Below are the code and all the weights of a small trained network. Each question names an input and a class and asks about switching units off, where a switched-off unit gives its printed mean instead of its output.

import numpy as np


def w(rows, s, z=0):
    codes = np.array(rows[::2]) - 128.0
    scale = np.full(codes.shape[1], s)
    scale[-1] = z or s
    return codes * scale


def norm(h):
    return h / np.sqrt((h * h).mean(-1, keepdims=True) + 1e-5)


def f(y):
    return y / 2 * (1 + np.tanh(0.7978845608 * (y + 0.044715 * y**3)))


def log_softmax(a):
    a = a - a.max(-1, keepdims=True)
    return a - np.log(np.exp(a).sum(-1, keepdims=True))


def net(x, mask):
    res = np.array(x, float).reshape(1, 7) / 4 @ E
    u = 0
    for l in range(3):
        y = f(norm(res) @ A[l][:, :-1].T + A[l][:, -1])
        res = res + np.where(mask[u : u + 11], y, B[l][:, -1]) @ B[l][:, :-1]
        u += 11
    return log_softmax(norm(res)[-1] @ U[:, :-1].T + U[:, -1])


A, B = {}, {}
E = w([
[187,136,113,201,122,168,185,165,253,102],'x0',
[203,202,100,150,143,100,131,143,61,57],'x1',
[130,128,131,132,121,133,126,125,129,130],'x2',
[25,83,120,205,129,59,202,248,95,116],'x3',
[110,227,108,122,87,160,176,151,121,216],'x4',
[102,95,55,158,121,166,180,61,97,112],'x5',
[146,122,249,139,129,156,205,105,89,131],'x6',
],0.0018)
A[0] = w([
[122,141,128,149,219,128,124,114,134,153,122],'L0N0',
[134,52,153,163,252,116,66,101,128,58,38],'L0N1',
[66,114,130,154,153,107,158,185,122,103,94],'L0N2',
[129,59,155,160,190,124,83,103,136,65,8],'L0N3',
[80,112,131,141,108,84,175,192,113,103,101],'L0N4',
[72,136,133,52,142,79,102,86,38,150,59],'L0N5',
[87,120,126,129,139,113,154,179,118,103,60],'L0N6',
[141,175,219,129,68,43,40,188,182,140,133],'L0N7',
[67,117,130,152,135,101,158,191,120,99,84],'L0N8',
[193,145,144,61,121,213,82,53,143,130,140],'L0N9',
[72,142,138,49,176,50,106,80,48,153,32],'L0N10',
],0.0032,0.0017)
B[0] = w([
[130,128,129,118,80,132,133,137,125,130,126],'L0N0',
[156,153,105,66,3,101,187,140,139,169,170],'L0N1',
[186,129,137,144,125,112,89,73,133,179,158],'L0N2',
[144,151,112,82,57,104,176,149,130,161,131],'L0N3',
[186,132,130,157,146,118,85,65,135,169,169],'L0N4',
[172,98,128,192,86,211,107,168,159,113,188],'L0N5',
[177,131,138,151,127,105,102,86,134,154,123],'L0N6',
[154,64,47,80,225,196,206,121,73,152,204],'L0N7',
[192,127,133,149,131,109,93,68,133,177,157],'L0N8',
[147,99,124,248,144,22,138,123,109,217,252],'L0N9',
[150,104,134,185,75,228,87,177,139,104,177],'L0N10',
],0.0033,0.0018)
A[1] = w([
[93,116,84,176,82,142,154,70,120,98,38],'L1N0',
[182,167,129,69,140,182,90,27,159,123,92],'L1N1',
[196,181,112,144,96,114,124,162,64,65,58],'L1N2',
[96,197,129,167,133,177,125,159,113,183,103],'L1N3',
[94,201,112,155,169,171,142,129,115,188,123],'L1N4',
[127,143,252,105,131,154,195,78,97,103,59],'L1N5',
[82,108,71,176,86,147,161,44,114,86,28],'L1N6',
[146,37,156,131,161,85,83,101,148,30,126],'L1N7',
[62,111,134,150,134,102,149,217,111,98,10],'L1N8',
[170,126,183,95,174,103,82,229,148,148,94],'L1N9',
[56,102,128,189,130,67,165,224,97,119,81],'L1N10',
],0.004,0.0013)
B[1] = w([
[163,130,137,81,193,146,144,161,109,164,165],'L1N0',
[122,167,149,202,116,70,132,133,113,207,161],'L1N1',
[27,135,179,108,184,112,166,56,155,96,245],'L1N2',
[157,81,118,94,81,96,161,101,128,83,195],'L1N3',
[160,63,133,79,65,80,164,123,112,88,212],'L1N4',
[68,100,26,195,134,82,100,253,110,147,238],'L1N5',
[161,139,132,79,192,153,158,167,101,178,193],'L1N6',
[124,202,111,98,40,143,213,141,102,194,233],'L1N7',
[154,211,117,129,106,142,111,87,146,181,79],'L1N8',
[125,137,80,121,153,185,187,87,85,147,208],'L1N9',
[211,181,137,146,114,127,78,19,151,197,169],'L1N10',
],0.0039,0.0012)
A[2] = w([
[163,146,137,172,145,169,168,170,243,81,13],'L2N0',
[139,142,130,114,42,94,196,106,102,114,199],'L2N1',
[20,75,190,86,138,176,107,105,212,177,97],'L2N2',
[78,132,179,83,123,103,48,136,35,151,111],'L2N3',
[187,192,151,164,140,101,100,117,113,140,66],'L2N4',
[126,135,55,139,99,145,74,121,165,124,172],'L2N5',
[170,128,122,165,153,103,186,148,228,115,113],'L2N6',
[130,190,123,162,179,117,131,100,113,55,107],'L2N7',
[138,44,109,141,57,151,127,167,159,189,233],'L2N8',
[103,161,1,67,139,113,39,111,185,108,5],'L2N9',
[133,75,66,170,212,152,171,85,85,137,190],'L2N10',
],0.0034,0.0014)
B[2] = w([
[94,107,109,128,92,201,69,98,50,124,117],'L2N0',
[107,108,113,78,112,109,89,147,191,114,189],'L2N1',
[81,201,130,147,178,85,169,83,95,46,137],'L2N2',
[124,124,67,167,107,220,144,93,196,101,160],'L2N3',
[77,73,118,139,127,126,141,101,175,162,133],'L2N4',
[152,135,253,151,113,127,174,128,96,109,147],'L2N5',
[85,102,123,96,90,182,38,98,25,120,165],'L2N6',
[56,124,177,124,147,121,117,116,160,114,144],'L2N7',
[133,196,136,116,161,94,113,116,123,36,251],'L2N8',
[77,60,206,218,123,112,222,234,71,140,147],'L2N9',
[161,143,211,66,162,131,64,174,174,121,233],'L2N10',
],0.0037,0.0028)
U = w([
[174,132,137,188,111,84,95,55,159,224,129],'0',
[113,113,116,152,74,255,71,104,98,89,128],'1',
[98,100,135,195,133,97,165,243,102,125,121],'2',
[145,122,146,97,137,107,101,126,130,92,232],'3',
[136,129,86,50,47,93,182,122,146,113,106],'4',
[62,170,151,117,193,107,146,67,147,71,103],'5',
[172,122,121,57,202,185,146,154,115,176,102],'6',
[95,133,103,131,127,168,119,156,233,158,3],'7',
],0.0095,0.0075)

Each question gives the input, the list of numbers given to net, and the class t.
The units are the neurons (one row each of A and B). Each row of codes is followed by its name. A weight is (code - 128) times the scale printed after its matrix; where a second scale follows, it is the last column's (A, B and U).
mask holds one flag per neuron, layer by layer. A switched-off neuron (its flag False) gives its mean, the last column of its row in B, instead of its output. The means were averaged over made-up inputs and are rounded, as every weight is.
A unit's drop is (log p(t) with every unit on - log p(t) with that unit switched off) / (log p(t) with every unit on - log p(t) with every unit switched off).
The circuit of an input: a set's keep is (log p(t) with only the set's units on - log p(t) with every unit switched off) / (log p(t) with every unit on - log p(t) with every unit switched off). Starting from the 12 units with the biggest drops (on a tie, the unit counted first), units are removed one at a time, each time the one whose removal leaves the highest keep (on an exact tie, the one counted first), for as long as the keep stays at least 0.8.
units of the circuit, in order: the units of the circuit, biggest drop first
unit that matters most: the unit with the biggest drop
top k neurons: the k neurons with the biggest drops, biggest first
top k neurons in layer l: the k neurons of layer l with the biggest drops, biggest first
input [-8,8,4,7,-7,-6,-4], class 1: unit that matters most => L0N9
input [-2,8,-6,7,-3,-8,-4], class 5: units of the circuit, in order => [L1N2, L0N9, L1N5]
input [1,-5,1,-2,-1,-5,-2], class 5: top 4 neurons => [L2N2, L1N6, L1N0, L1N5]
input [1,-2,-7,3,3,7,0], class 3: units of the circuit, in order => [L2N10, L1N7, L2N9]
input [1,2,3,-6,-4,5,-5], class 0: top 2 neurons => [L1N1, L0N7]
input [3,-2,1,7,-4,8,-4], class 6: top 2 neurons => [L1N6, L0N9]
input [-8,2,7,7,6,-2,5], class 1: top 3 neurons => [L0N9, L2N3, L0N10]
input [6,0,1,-5,-3,8,6], class 6: top 2 neurons => [L1N6, L1N0]
input [2,-8,7,-3,-3,7,0], class 5: top 3 neurons => [L2N2, L0N7, L1N9]
input [0,1,-1,-3,-8,3,-8], class 2: top 3 neurons => [L2N9, L1N4, L1N3]
input [1,-1,-2,2,-5,7,-3], class 6: units of the circuit, in order => [L1N6, L1N0]
input [4,0,1,-3,6,2,-1], class 4: units of the circuit, in order => [L1N4, L1N3]
input [-2,2,2,-6,-6,-2,-3], class 0: top 2 neurons => [L1N1, L1N4]
input [-8,-2,-4,-1,-3,2,-8], class 1: unit that matters most => L0N10
input [7,5,-5,-4,-6,4,-2], class 1: units of the circuit, in order => [L2N6, L2N0]
input [6,8,8,-8,-5,3,8], class 0: units of the circuit, in order => [L1N1, L2N8]
input [-4,2,-3,6,-7,-3,-1], class 4: top 3 neurons => [L0N9, L1N7, L0N1]
input [4,8,-1,3,-1,-8,3], class 5: units of the circuit, in order => [L1N2, L0N9]
input [0,2,-4,5,6,8,0], class 6: units of the circuit, in order => [L1N6, L0N9, L1N0]
input [5,8,3,4,7,7,-7], class 5: top 2 neurons in layer 0 => [L0N1, L0N7]
input [5,5,-4,-1,0,-1,7], class 2: units of the circuit, in order => [L1N5]
